Here is a tiny trained network, its code and every weight. The questions are about switching its units off for an input and a target symbol, where a switched-off unit gives its printed mean instead of its output.

import numpy as np


def w(rows, s, z=0):
    codes = np.array(rows[::2]) - 128.0
    scale = np.full(codes.shape[1], s)
    scale[-1] = z or s
    return codes * scale


def f(y):
    return np.maximum(y, 0)


def softmax(a):
    e = np.exp(a - a.max(-1, keepdims=True))
    return e / e.sum(-1, keepdims=True)


def log_softmax(a):
    a = a - a.max(-1, keepdims=True)
    return a - np.log(np.exp(a).sum(-1, keepdims=True))


def net(x, mask):
    ids = ['αγδθλξπφψ'.index(c) for c in x.split()]
    T = len(ids)
    res = E[ids] + P[:T]
    u = 0
    for l in range(2):
        r = res
        for j in range(2):
            rows = slice(4 * j, 4 * j + 4)
            q, k, v = (r @ M[l][rows].T for M in (Q, K, V))
            z = softmax(np.where(np.tri(T) > 0, q @ k.T / 4**0.5, -1e9)) @ v
            o = O[l][rows]
            res = res + np.where(mask[u + j], z, o[:, -1]) @ o[:, :-1]
        u += 2
        y = f(res @ A[l][:, :-1].T + A[l][:, -1])
        res = res + np.where(mask[u : u + 8], y, B[l][:, -1]) @ B[l][:, :-1]
        u += 8
    return log_softmax(res[-1] @ U[:, :-1].T + U[:, -1])


Q, K, V, O, A, B = {}, {}, {}, {}, {}, {}
E = w([
[51,105,75,231,124,172],'α',
[118,169,72,103,129,136],'γ',
[144,168,91,38,165,95],'δ',
[91,158,54,147,86,31],'θ',
[141,117,135,20,128,142],'λ',
[182,156,62,112,113,242],'ξ',
[137,68,82,172,58,181],'π',
[92,141,107,73,202,151],'φ',
[5,16,189,137,91,134],'ψ',
],0.015)
P = w([
[143,119,196,67,169,98],'0',
[153,133,201,120,24,95],'1',
[173,133,103,98,162,54],'2',
[196,146,200,183,190,136],'3',
[136,147,142,129,8,115],'4',
[132,114,77,100,171,77],'5',
[197,148,181,201,182,154],'6',
[107,124,130,116,18,146],'7',
[99,101,56,102,175,93],'8',
[218,160,159,211,172,159],'9',
[84,111,103,128,12,154],'10',
[100,104,5,116,162,81],'11',
[197,116,196,176,175,178],'12',
[38,97,88,149,17,200],'13',
],0.012)
Q[0] = w([
[83,243,123,73,70,84],'L0H0',
[126,254,147,187,136,159],'L0H0',
[231,126,133,92,17,117],'L0H0',
[47,164,186,172,153,182],'L0H0',
[65,103,129,108,129,135],'L0H1',
[80,215,174,177,205,155],'L0H1',
[185,211,231,158,125,82],'L0H1',
[122,160,88,121,38,76],'L0H1',
],0.0072)
K[0] = w([
[126,155,187,180,190,181],'L0H0',
[170,207,176,208,96,47],'L0H0',
[207,120,190,133,78,144],'L0H0',
[106,159,199,173,166,108],'L0H0',
[14,85,80,2,173,39],'L0H1',
[198,233,89,94,86,157],'L0H1',
[174,121,170,83,152,135],'L0H1',
[58,163,95,170,170,64],'L0H1',
],0.0074)
V[0] = w([
[250,159,157,128,149,71],'L0H0',
[123,168,163,133,159,119],'L0H0',
[210,18,192,78,98,86],'L0H0',
[133,27,142,1,159,71],'L0H0',
[108,106,149,167,98,106],'L0H1',
[136,203,146,83,163,129],'L0H1',
[104,136,168,133,131,152],'L0H1',
[183,80,33,170,108,249],'L0H1',
],0.0075)
O[0] = w([
[158,134,88,125,71,143,35],'L0H0',
[167,105,169,254,159,79,59],'L0H0',
[173,77,126,206,76,142,36],'L0H0',
[135,183,123,49,175,126,48],'L0H0',
[203,183,166,117,88,113,179],'L0H1',
[127,175,197,177,99,114,11],'L0H1',
[113,63,180,139,69,94,78],'L0H1',
[81,138,181,85,145,179,251],'L0H1',
],0.0061,0.0022)
A[0] = w([
[139,238,210,118,95,178,206],'L0N0',
[46,82,87,174,51,160,210],'L0N1',
[95,84,92,64,104,100,230],'L0N2',
[168,254,121,38,162,190,229],'L0N3',
[140,199,103,177,135,139,137],'L0N4',
[118,156,146,48,136,77,176],'L0N5',
[107,30,116,162,102,79,58],'L0N6',
[93,170,54,135,124,192,255],'L0N7',
],0.0086,0.0026)
B[0] = w([
[102,80,150,141,131,198,166],'L0N0',
[152,149,126,115,89,161,255],'L0N1',
[116,97,16,254,74,172,206],'L0N2',
[68,159,147,110,137,96,217],'L0N3',
[105,118,180,125,181,161,162],'L0N4',
[77,161,153,97,61,111,170],'L0N5',
[73,155,103,87,145,89,165],'L0N6',
[73,177,88,97,117,113,245],'L0N7',
],0.0088,0.0092)
Q[1] = w([
[62,155,108,99,165,178],'L1H0',
[210,118,144,156,238,119],'L1H0',
[49,225,134,97,92,111],'L1H0',
[115,123,71,87,156,93],'L1H0',
[155,184,200,137,66,165],'L1H1',
[172,112,128,86,185,104],'L1H1',
[86,167,54,170,112,151],'L1H1',
[71,138,151,113,2,119],'L1H1',
],0.0097)
K[1] = w([
[119,126,89,126,76,168],'L1H0',
[183,124,181,143,124,111],'L1H0',
[109,131,36,114,164,88],'L1H0',
[66,145,182,75,58,151],'L1H0',
[167,131,110,112,182,77],'L1H1',
[138,121,152,178,102,87],'L1H1',
[112,115,87,130,121,153],'L1H1',
[76,67,10,77,134,122],'L1H1',
],0.012)
V[1] = w([
[124,132,130,77,157,105],'L1H0',
[158,73,118,158,150,182],'L1H0',
[139,100,166,138,188,173],'L1H0',
[152,120,155,123,75,181],'L1H0',
[135,5,175,191,97,94],'L1H1',
[158,126,146,39,81,126],'L1H1',
[97,80,110,115,48,116],'L1H1',
[106,125,142,130,158,82],'L1H1',
],0.013)
O[1] = w([
[1,98,117,129,133,198,121],'L1H0',
[117,204,128,112,136,148,57],'L1H0',
[42,169,125,93,116,178,4],'L1H0',
[201,126,103,51,116,163,78],'L1H0',
[123,171,68,206,116,162,16],'L1H1',
[170,93,93,59,178,149,104],'L1H1',
[184,127,103,159,167,154,207],'L1H1',
[47,94,80,204,142,111,111],'L1H1',
],0.0093,0.019)
A[1] = w([
[131,105,42,118,69,90,125],'L1N0',
[119,150,114,169,167,154,70],'L1N1',
[143,129,155,147,67,161,139],'L1N2',
[108,154,90,84,167,72,82],'L1N3',
[173,130,102,126,176,125,5],'L1N4',
[153,89,100,88,18,149,57],'L1N5',
[59,250,163,185,171,161,30],'L1N6',
[127,53,185,124,160,135,71],'L1N7',
],0.012,0.0034)
B[1] = w([
[102,168,207,91,171,237,254],'L1N0',
[165,102,122,153,43,145,140],'L1N1',
[211,211,153,155,109,4,166],'L1N2',
[201,206,95,131,33,132,161],'L1N3',
[2,108,75,102,87,122,171],'L1N4',
[67,88,97,107,164,109,213],'L1N5',
[140,35,136,114,48,187,139],'L1N6',
[117,202,135,158,155,189,241],'L1N7',
],0.0077,0.014)
U = w([
[81,73,159,142,63,126,86],'α',
[105,235,191,152,116,225,62],'γ',
[161,55,153,179,137,25,174],'δ',
[71,102,145,79,102,79,135],'θ',
[199,155,153,76,79,109,252],'λ',
[72,89,78,171,161,179,40],'ξ',
[131,60,78,103,142,136,130],'π',
[71,200,179,120,21,64,128],'φ',
[2,173,83,145,141,105,129],'ψ',
],0.0078,0.004)

Each question gives the input, a string of symbols that net reads in full, and the target symbol t.
The units are the heads (4 rows each of Q, K, V and O) and the neurons (one row each of A and B). Each row of codes is followed by its name. A weight is (code - 128) times the scale printed after its matrix; where a second scale follows, it is the last column's (O, A, B and U).
mask holds one flag per unit, layer by layer, with each layer's heads first. A switched-off unit (its flag False) gives its mean, the last column of its rows in O or B, instead of its output. The means were averaged over made-up inputs and are rounded, as every weight is.
A unit's drop is (log p(t) with every unit on - log p(t) with that unit switched off) / (log p(t) with every unit on - log p(t) with every unit switched off).
The circuit of an input: a set's keep is (log p(t) with only the set's units on - log p(t) with every unit switched off) / (log p(t) with every unit on - log p(t) with every unit switched off). Starting from the 12 units with the biggest drops (on a tie, the unit counted first), units are removed one at a time, each time the one whose removal leaves the highest keep (on an exact tie, the one counted first), for as long as the keep stays at least 0.8.
units of the circuit, in order: the units of the circuit, biggest drop first
unit that matters most: the unit with the biggest drop
top k neurons: the k neurons with the biggest drops, biggest first
heads that matter: for each layer, one digit per head in row order, 1 if its drop is at least 0.15 and else 0, layers parted by /
input α α θ α ψ α ξ α φ θ λ ξ α γ, target θ: heads that matter -> 00 / 01
input α ξ θ γ π, target δ: heads that matter -> 00 / 10
input θ γ ξ α ξ, target θ: unit that matters most -> L1H1
input θ θ π φ θ α θ ψ π γ φ, target λ: heads that matter -> 00 / 10
input θ φ φ α α α ξ ψ α θ ψ, target φ: units of the circuit, in order -> L1H1; L1N2
input γ α ξ δ α ψ α θ γ θ α φ γ, target δ: top 4 neurons -> L1N0; L0N5; L0N1; L0N2
input α θ α γ φ α δ δ θ φ, target δ: top 3 neurons -> L1N0; L0N2; L0N3
input ξ α γ α φ α α φ φ, target ψ: units of the circuit, in order -> L1H0; L0H0; L0N3
input α λ γ π π α θ θ α ψ θ θ φ, target δ: units of the circuit, in order -> L1H0; L1N0
input ξ α ψ ψ δ, target γ: units of the circuit, in order -> L1H1; L1N0; L0N2
input λ ξ ψ θ π ξ δ ψ ψ α α, target γ: units of the circuit, in order -> L0N2; L1H1; L0N1
input α θ α λ ξ θ, target λ: units of the circuit, in order -> L1H1; L0N0
input ξ θ γ γ ξ α α ξ θ ξ ξ θ, target λ: top 3 neurons -> L1N3; L1N0; L0N7
input α θ ψ α π α δ α θ δ α θ α ψ, target δ: units of the circuit, in order -> L0N2; L1H0
input α ψ α α α, target φ: units of the circuit, in order -> L1H1; L1N2
input ξ λ γ ξ λ α θ α ψ α ψ, target γ: heads that matter -> 00 / 11
input ψ γ δ, target ξ: top 2 neurons -> L0N5; L1N0
input γ ξ λ γ γ α α γ δ θ ξ, target ξ: unit that matters most -> L0N2
input α ψ γ, target ξ: heads that matter -> 01 / 11
input ξ δ ψ ξ π, target γ: units of the circuit, in order -> L1N0; L1H1; L0N2
input θ α δ α ξ ψ θ θ, target γ: unit that matters most -> L1N0
input α α ψ, target ξ: units of the circuit, in order -> L1H1; L0N2
input θ φ α α ψ δ ξ θ ξ ψ, target γ: top 4 neurons -> L1N7; L0N7; L1N5; L1N2
input α ξ γ α γ θ θ λ, target δ: units of the circuit, in order -> L1H0; L0N2; L1H1
input π θ α π α ξ ξ θ, target θ: top 3 neurons -> L1N5; L0N3; L0N7
input α λ ψ α λ ξ α α α θ λ ξ φ φ, target θ: units of the circuit, in order -> L1H1; L0N7
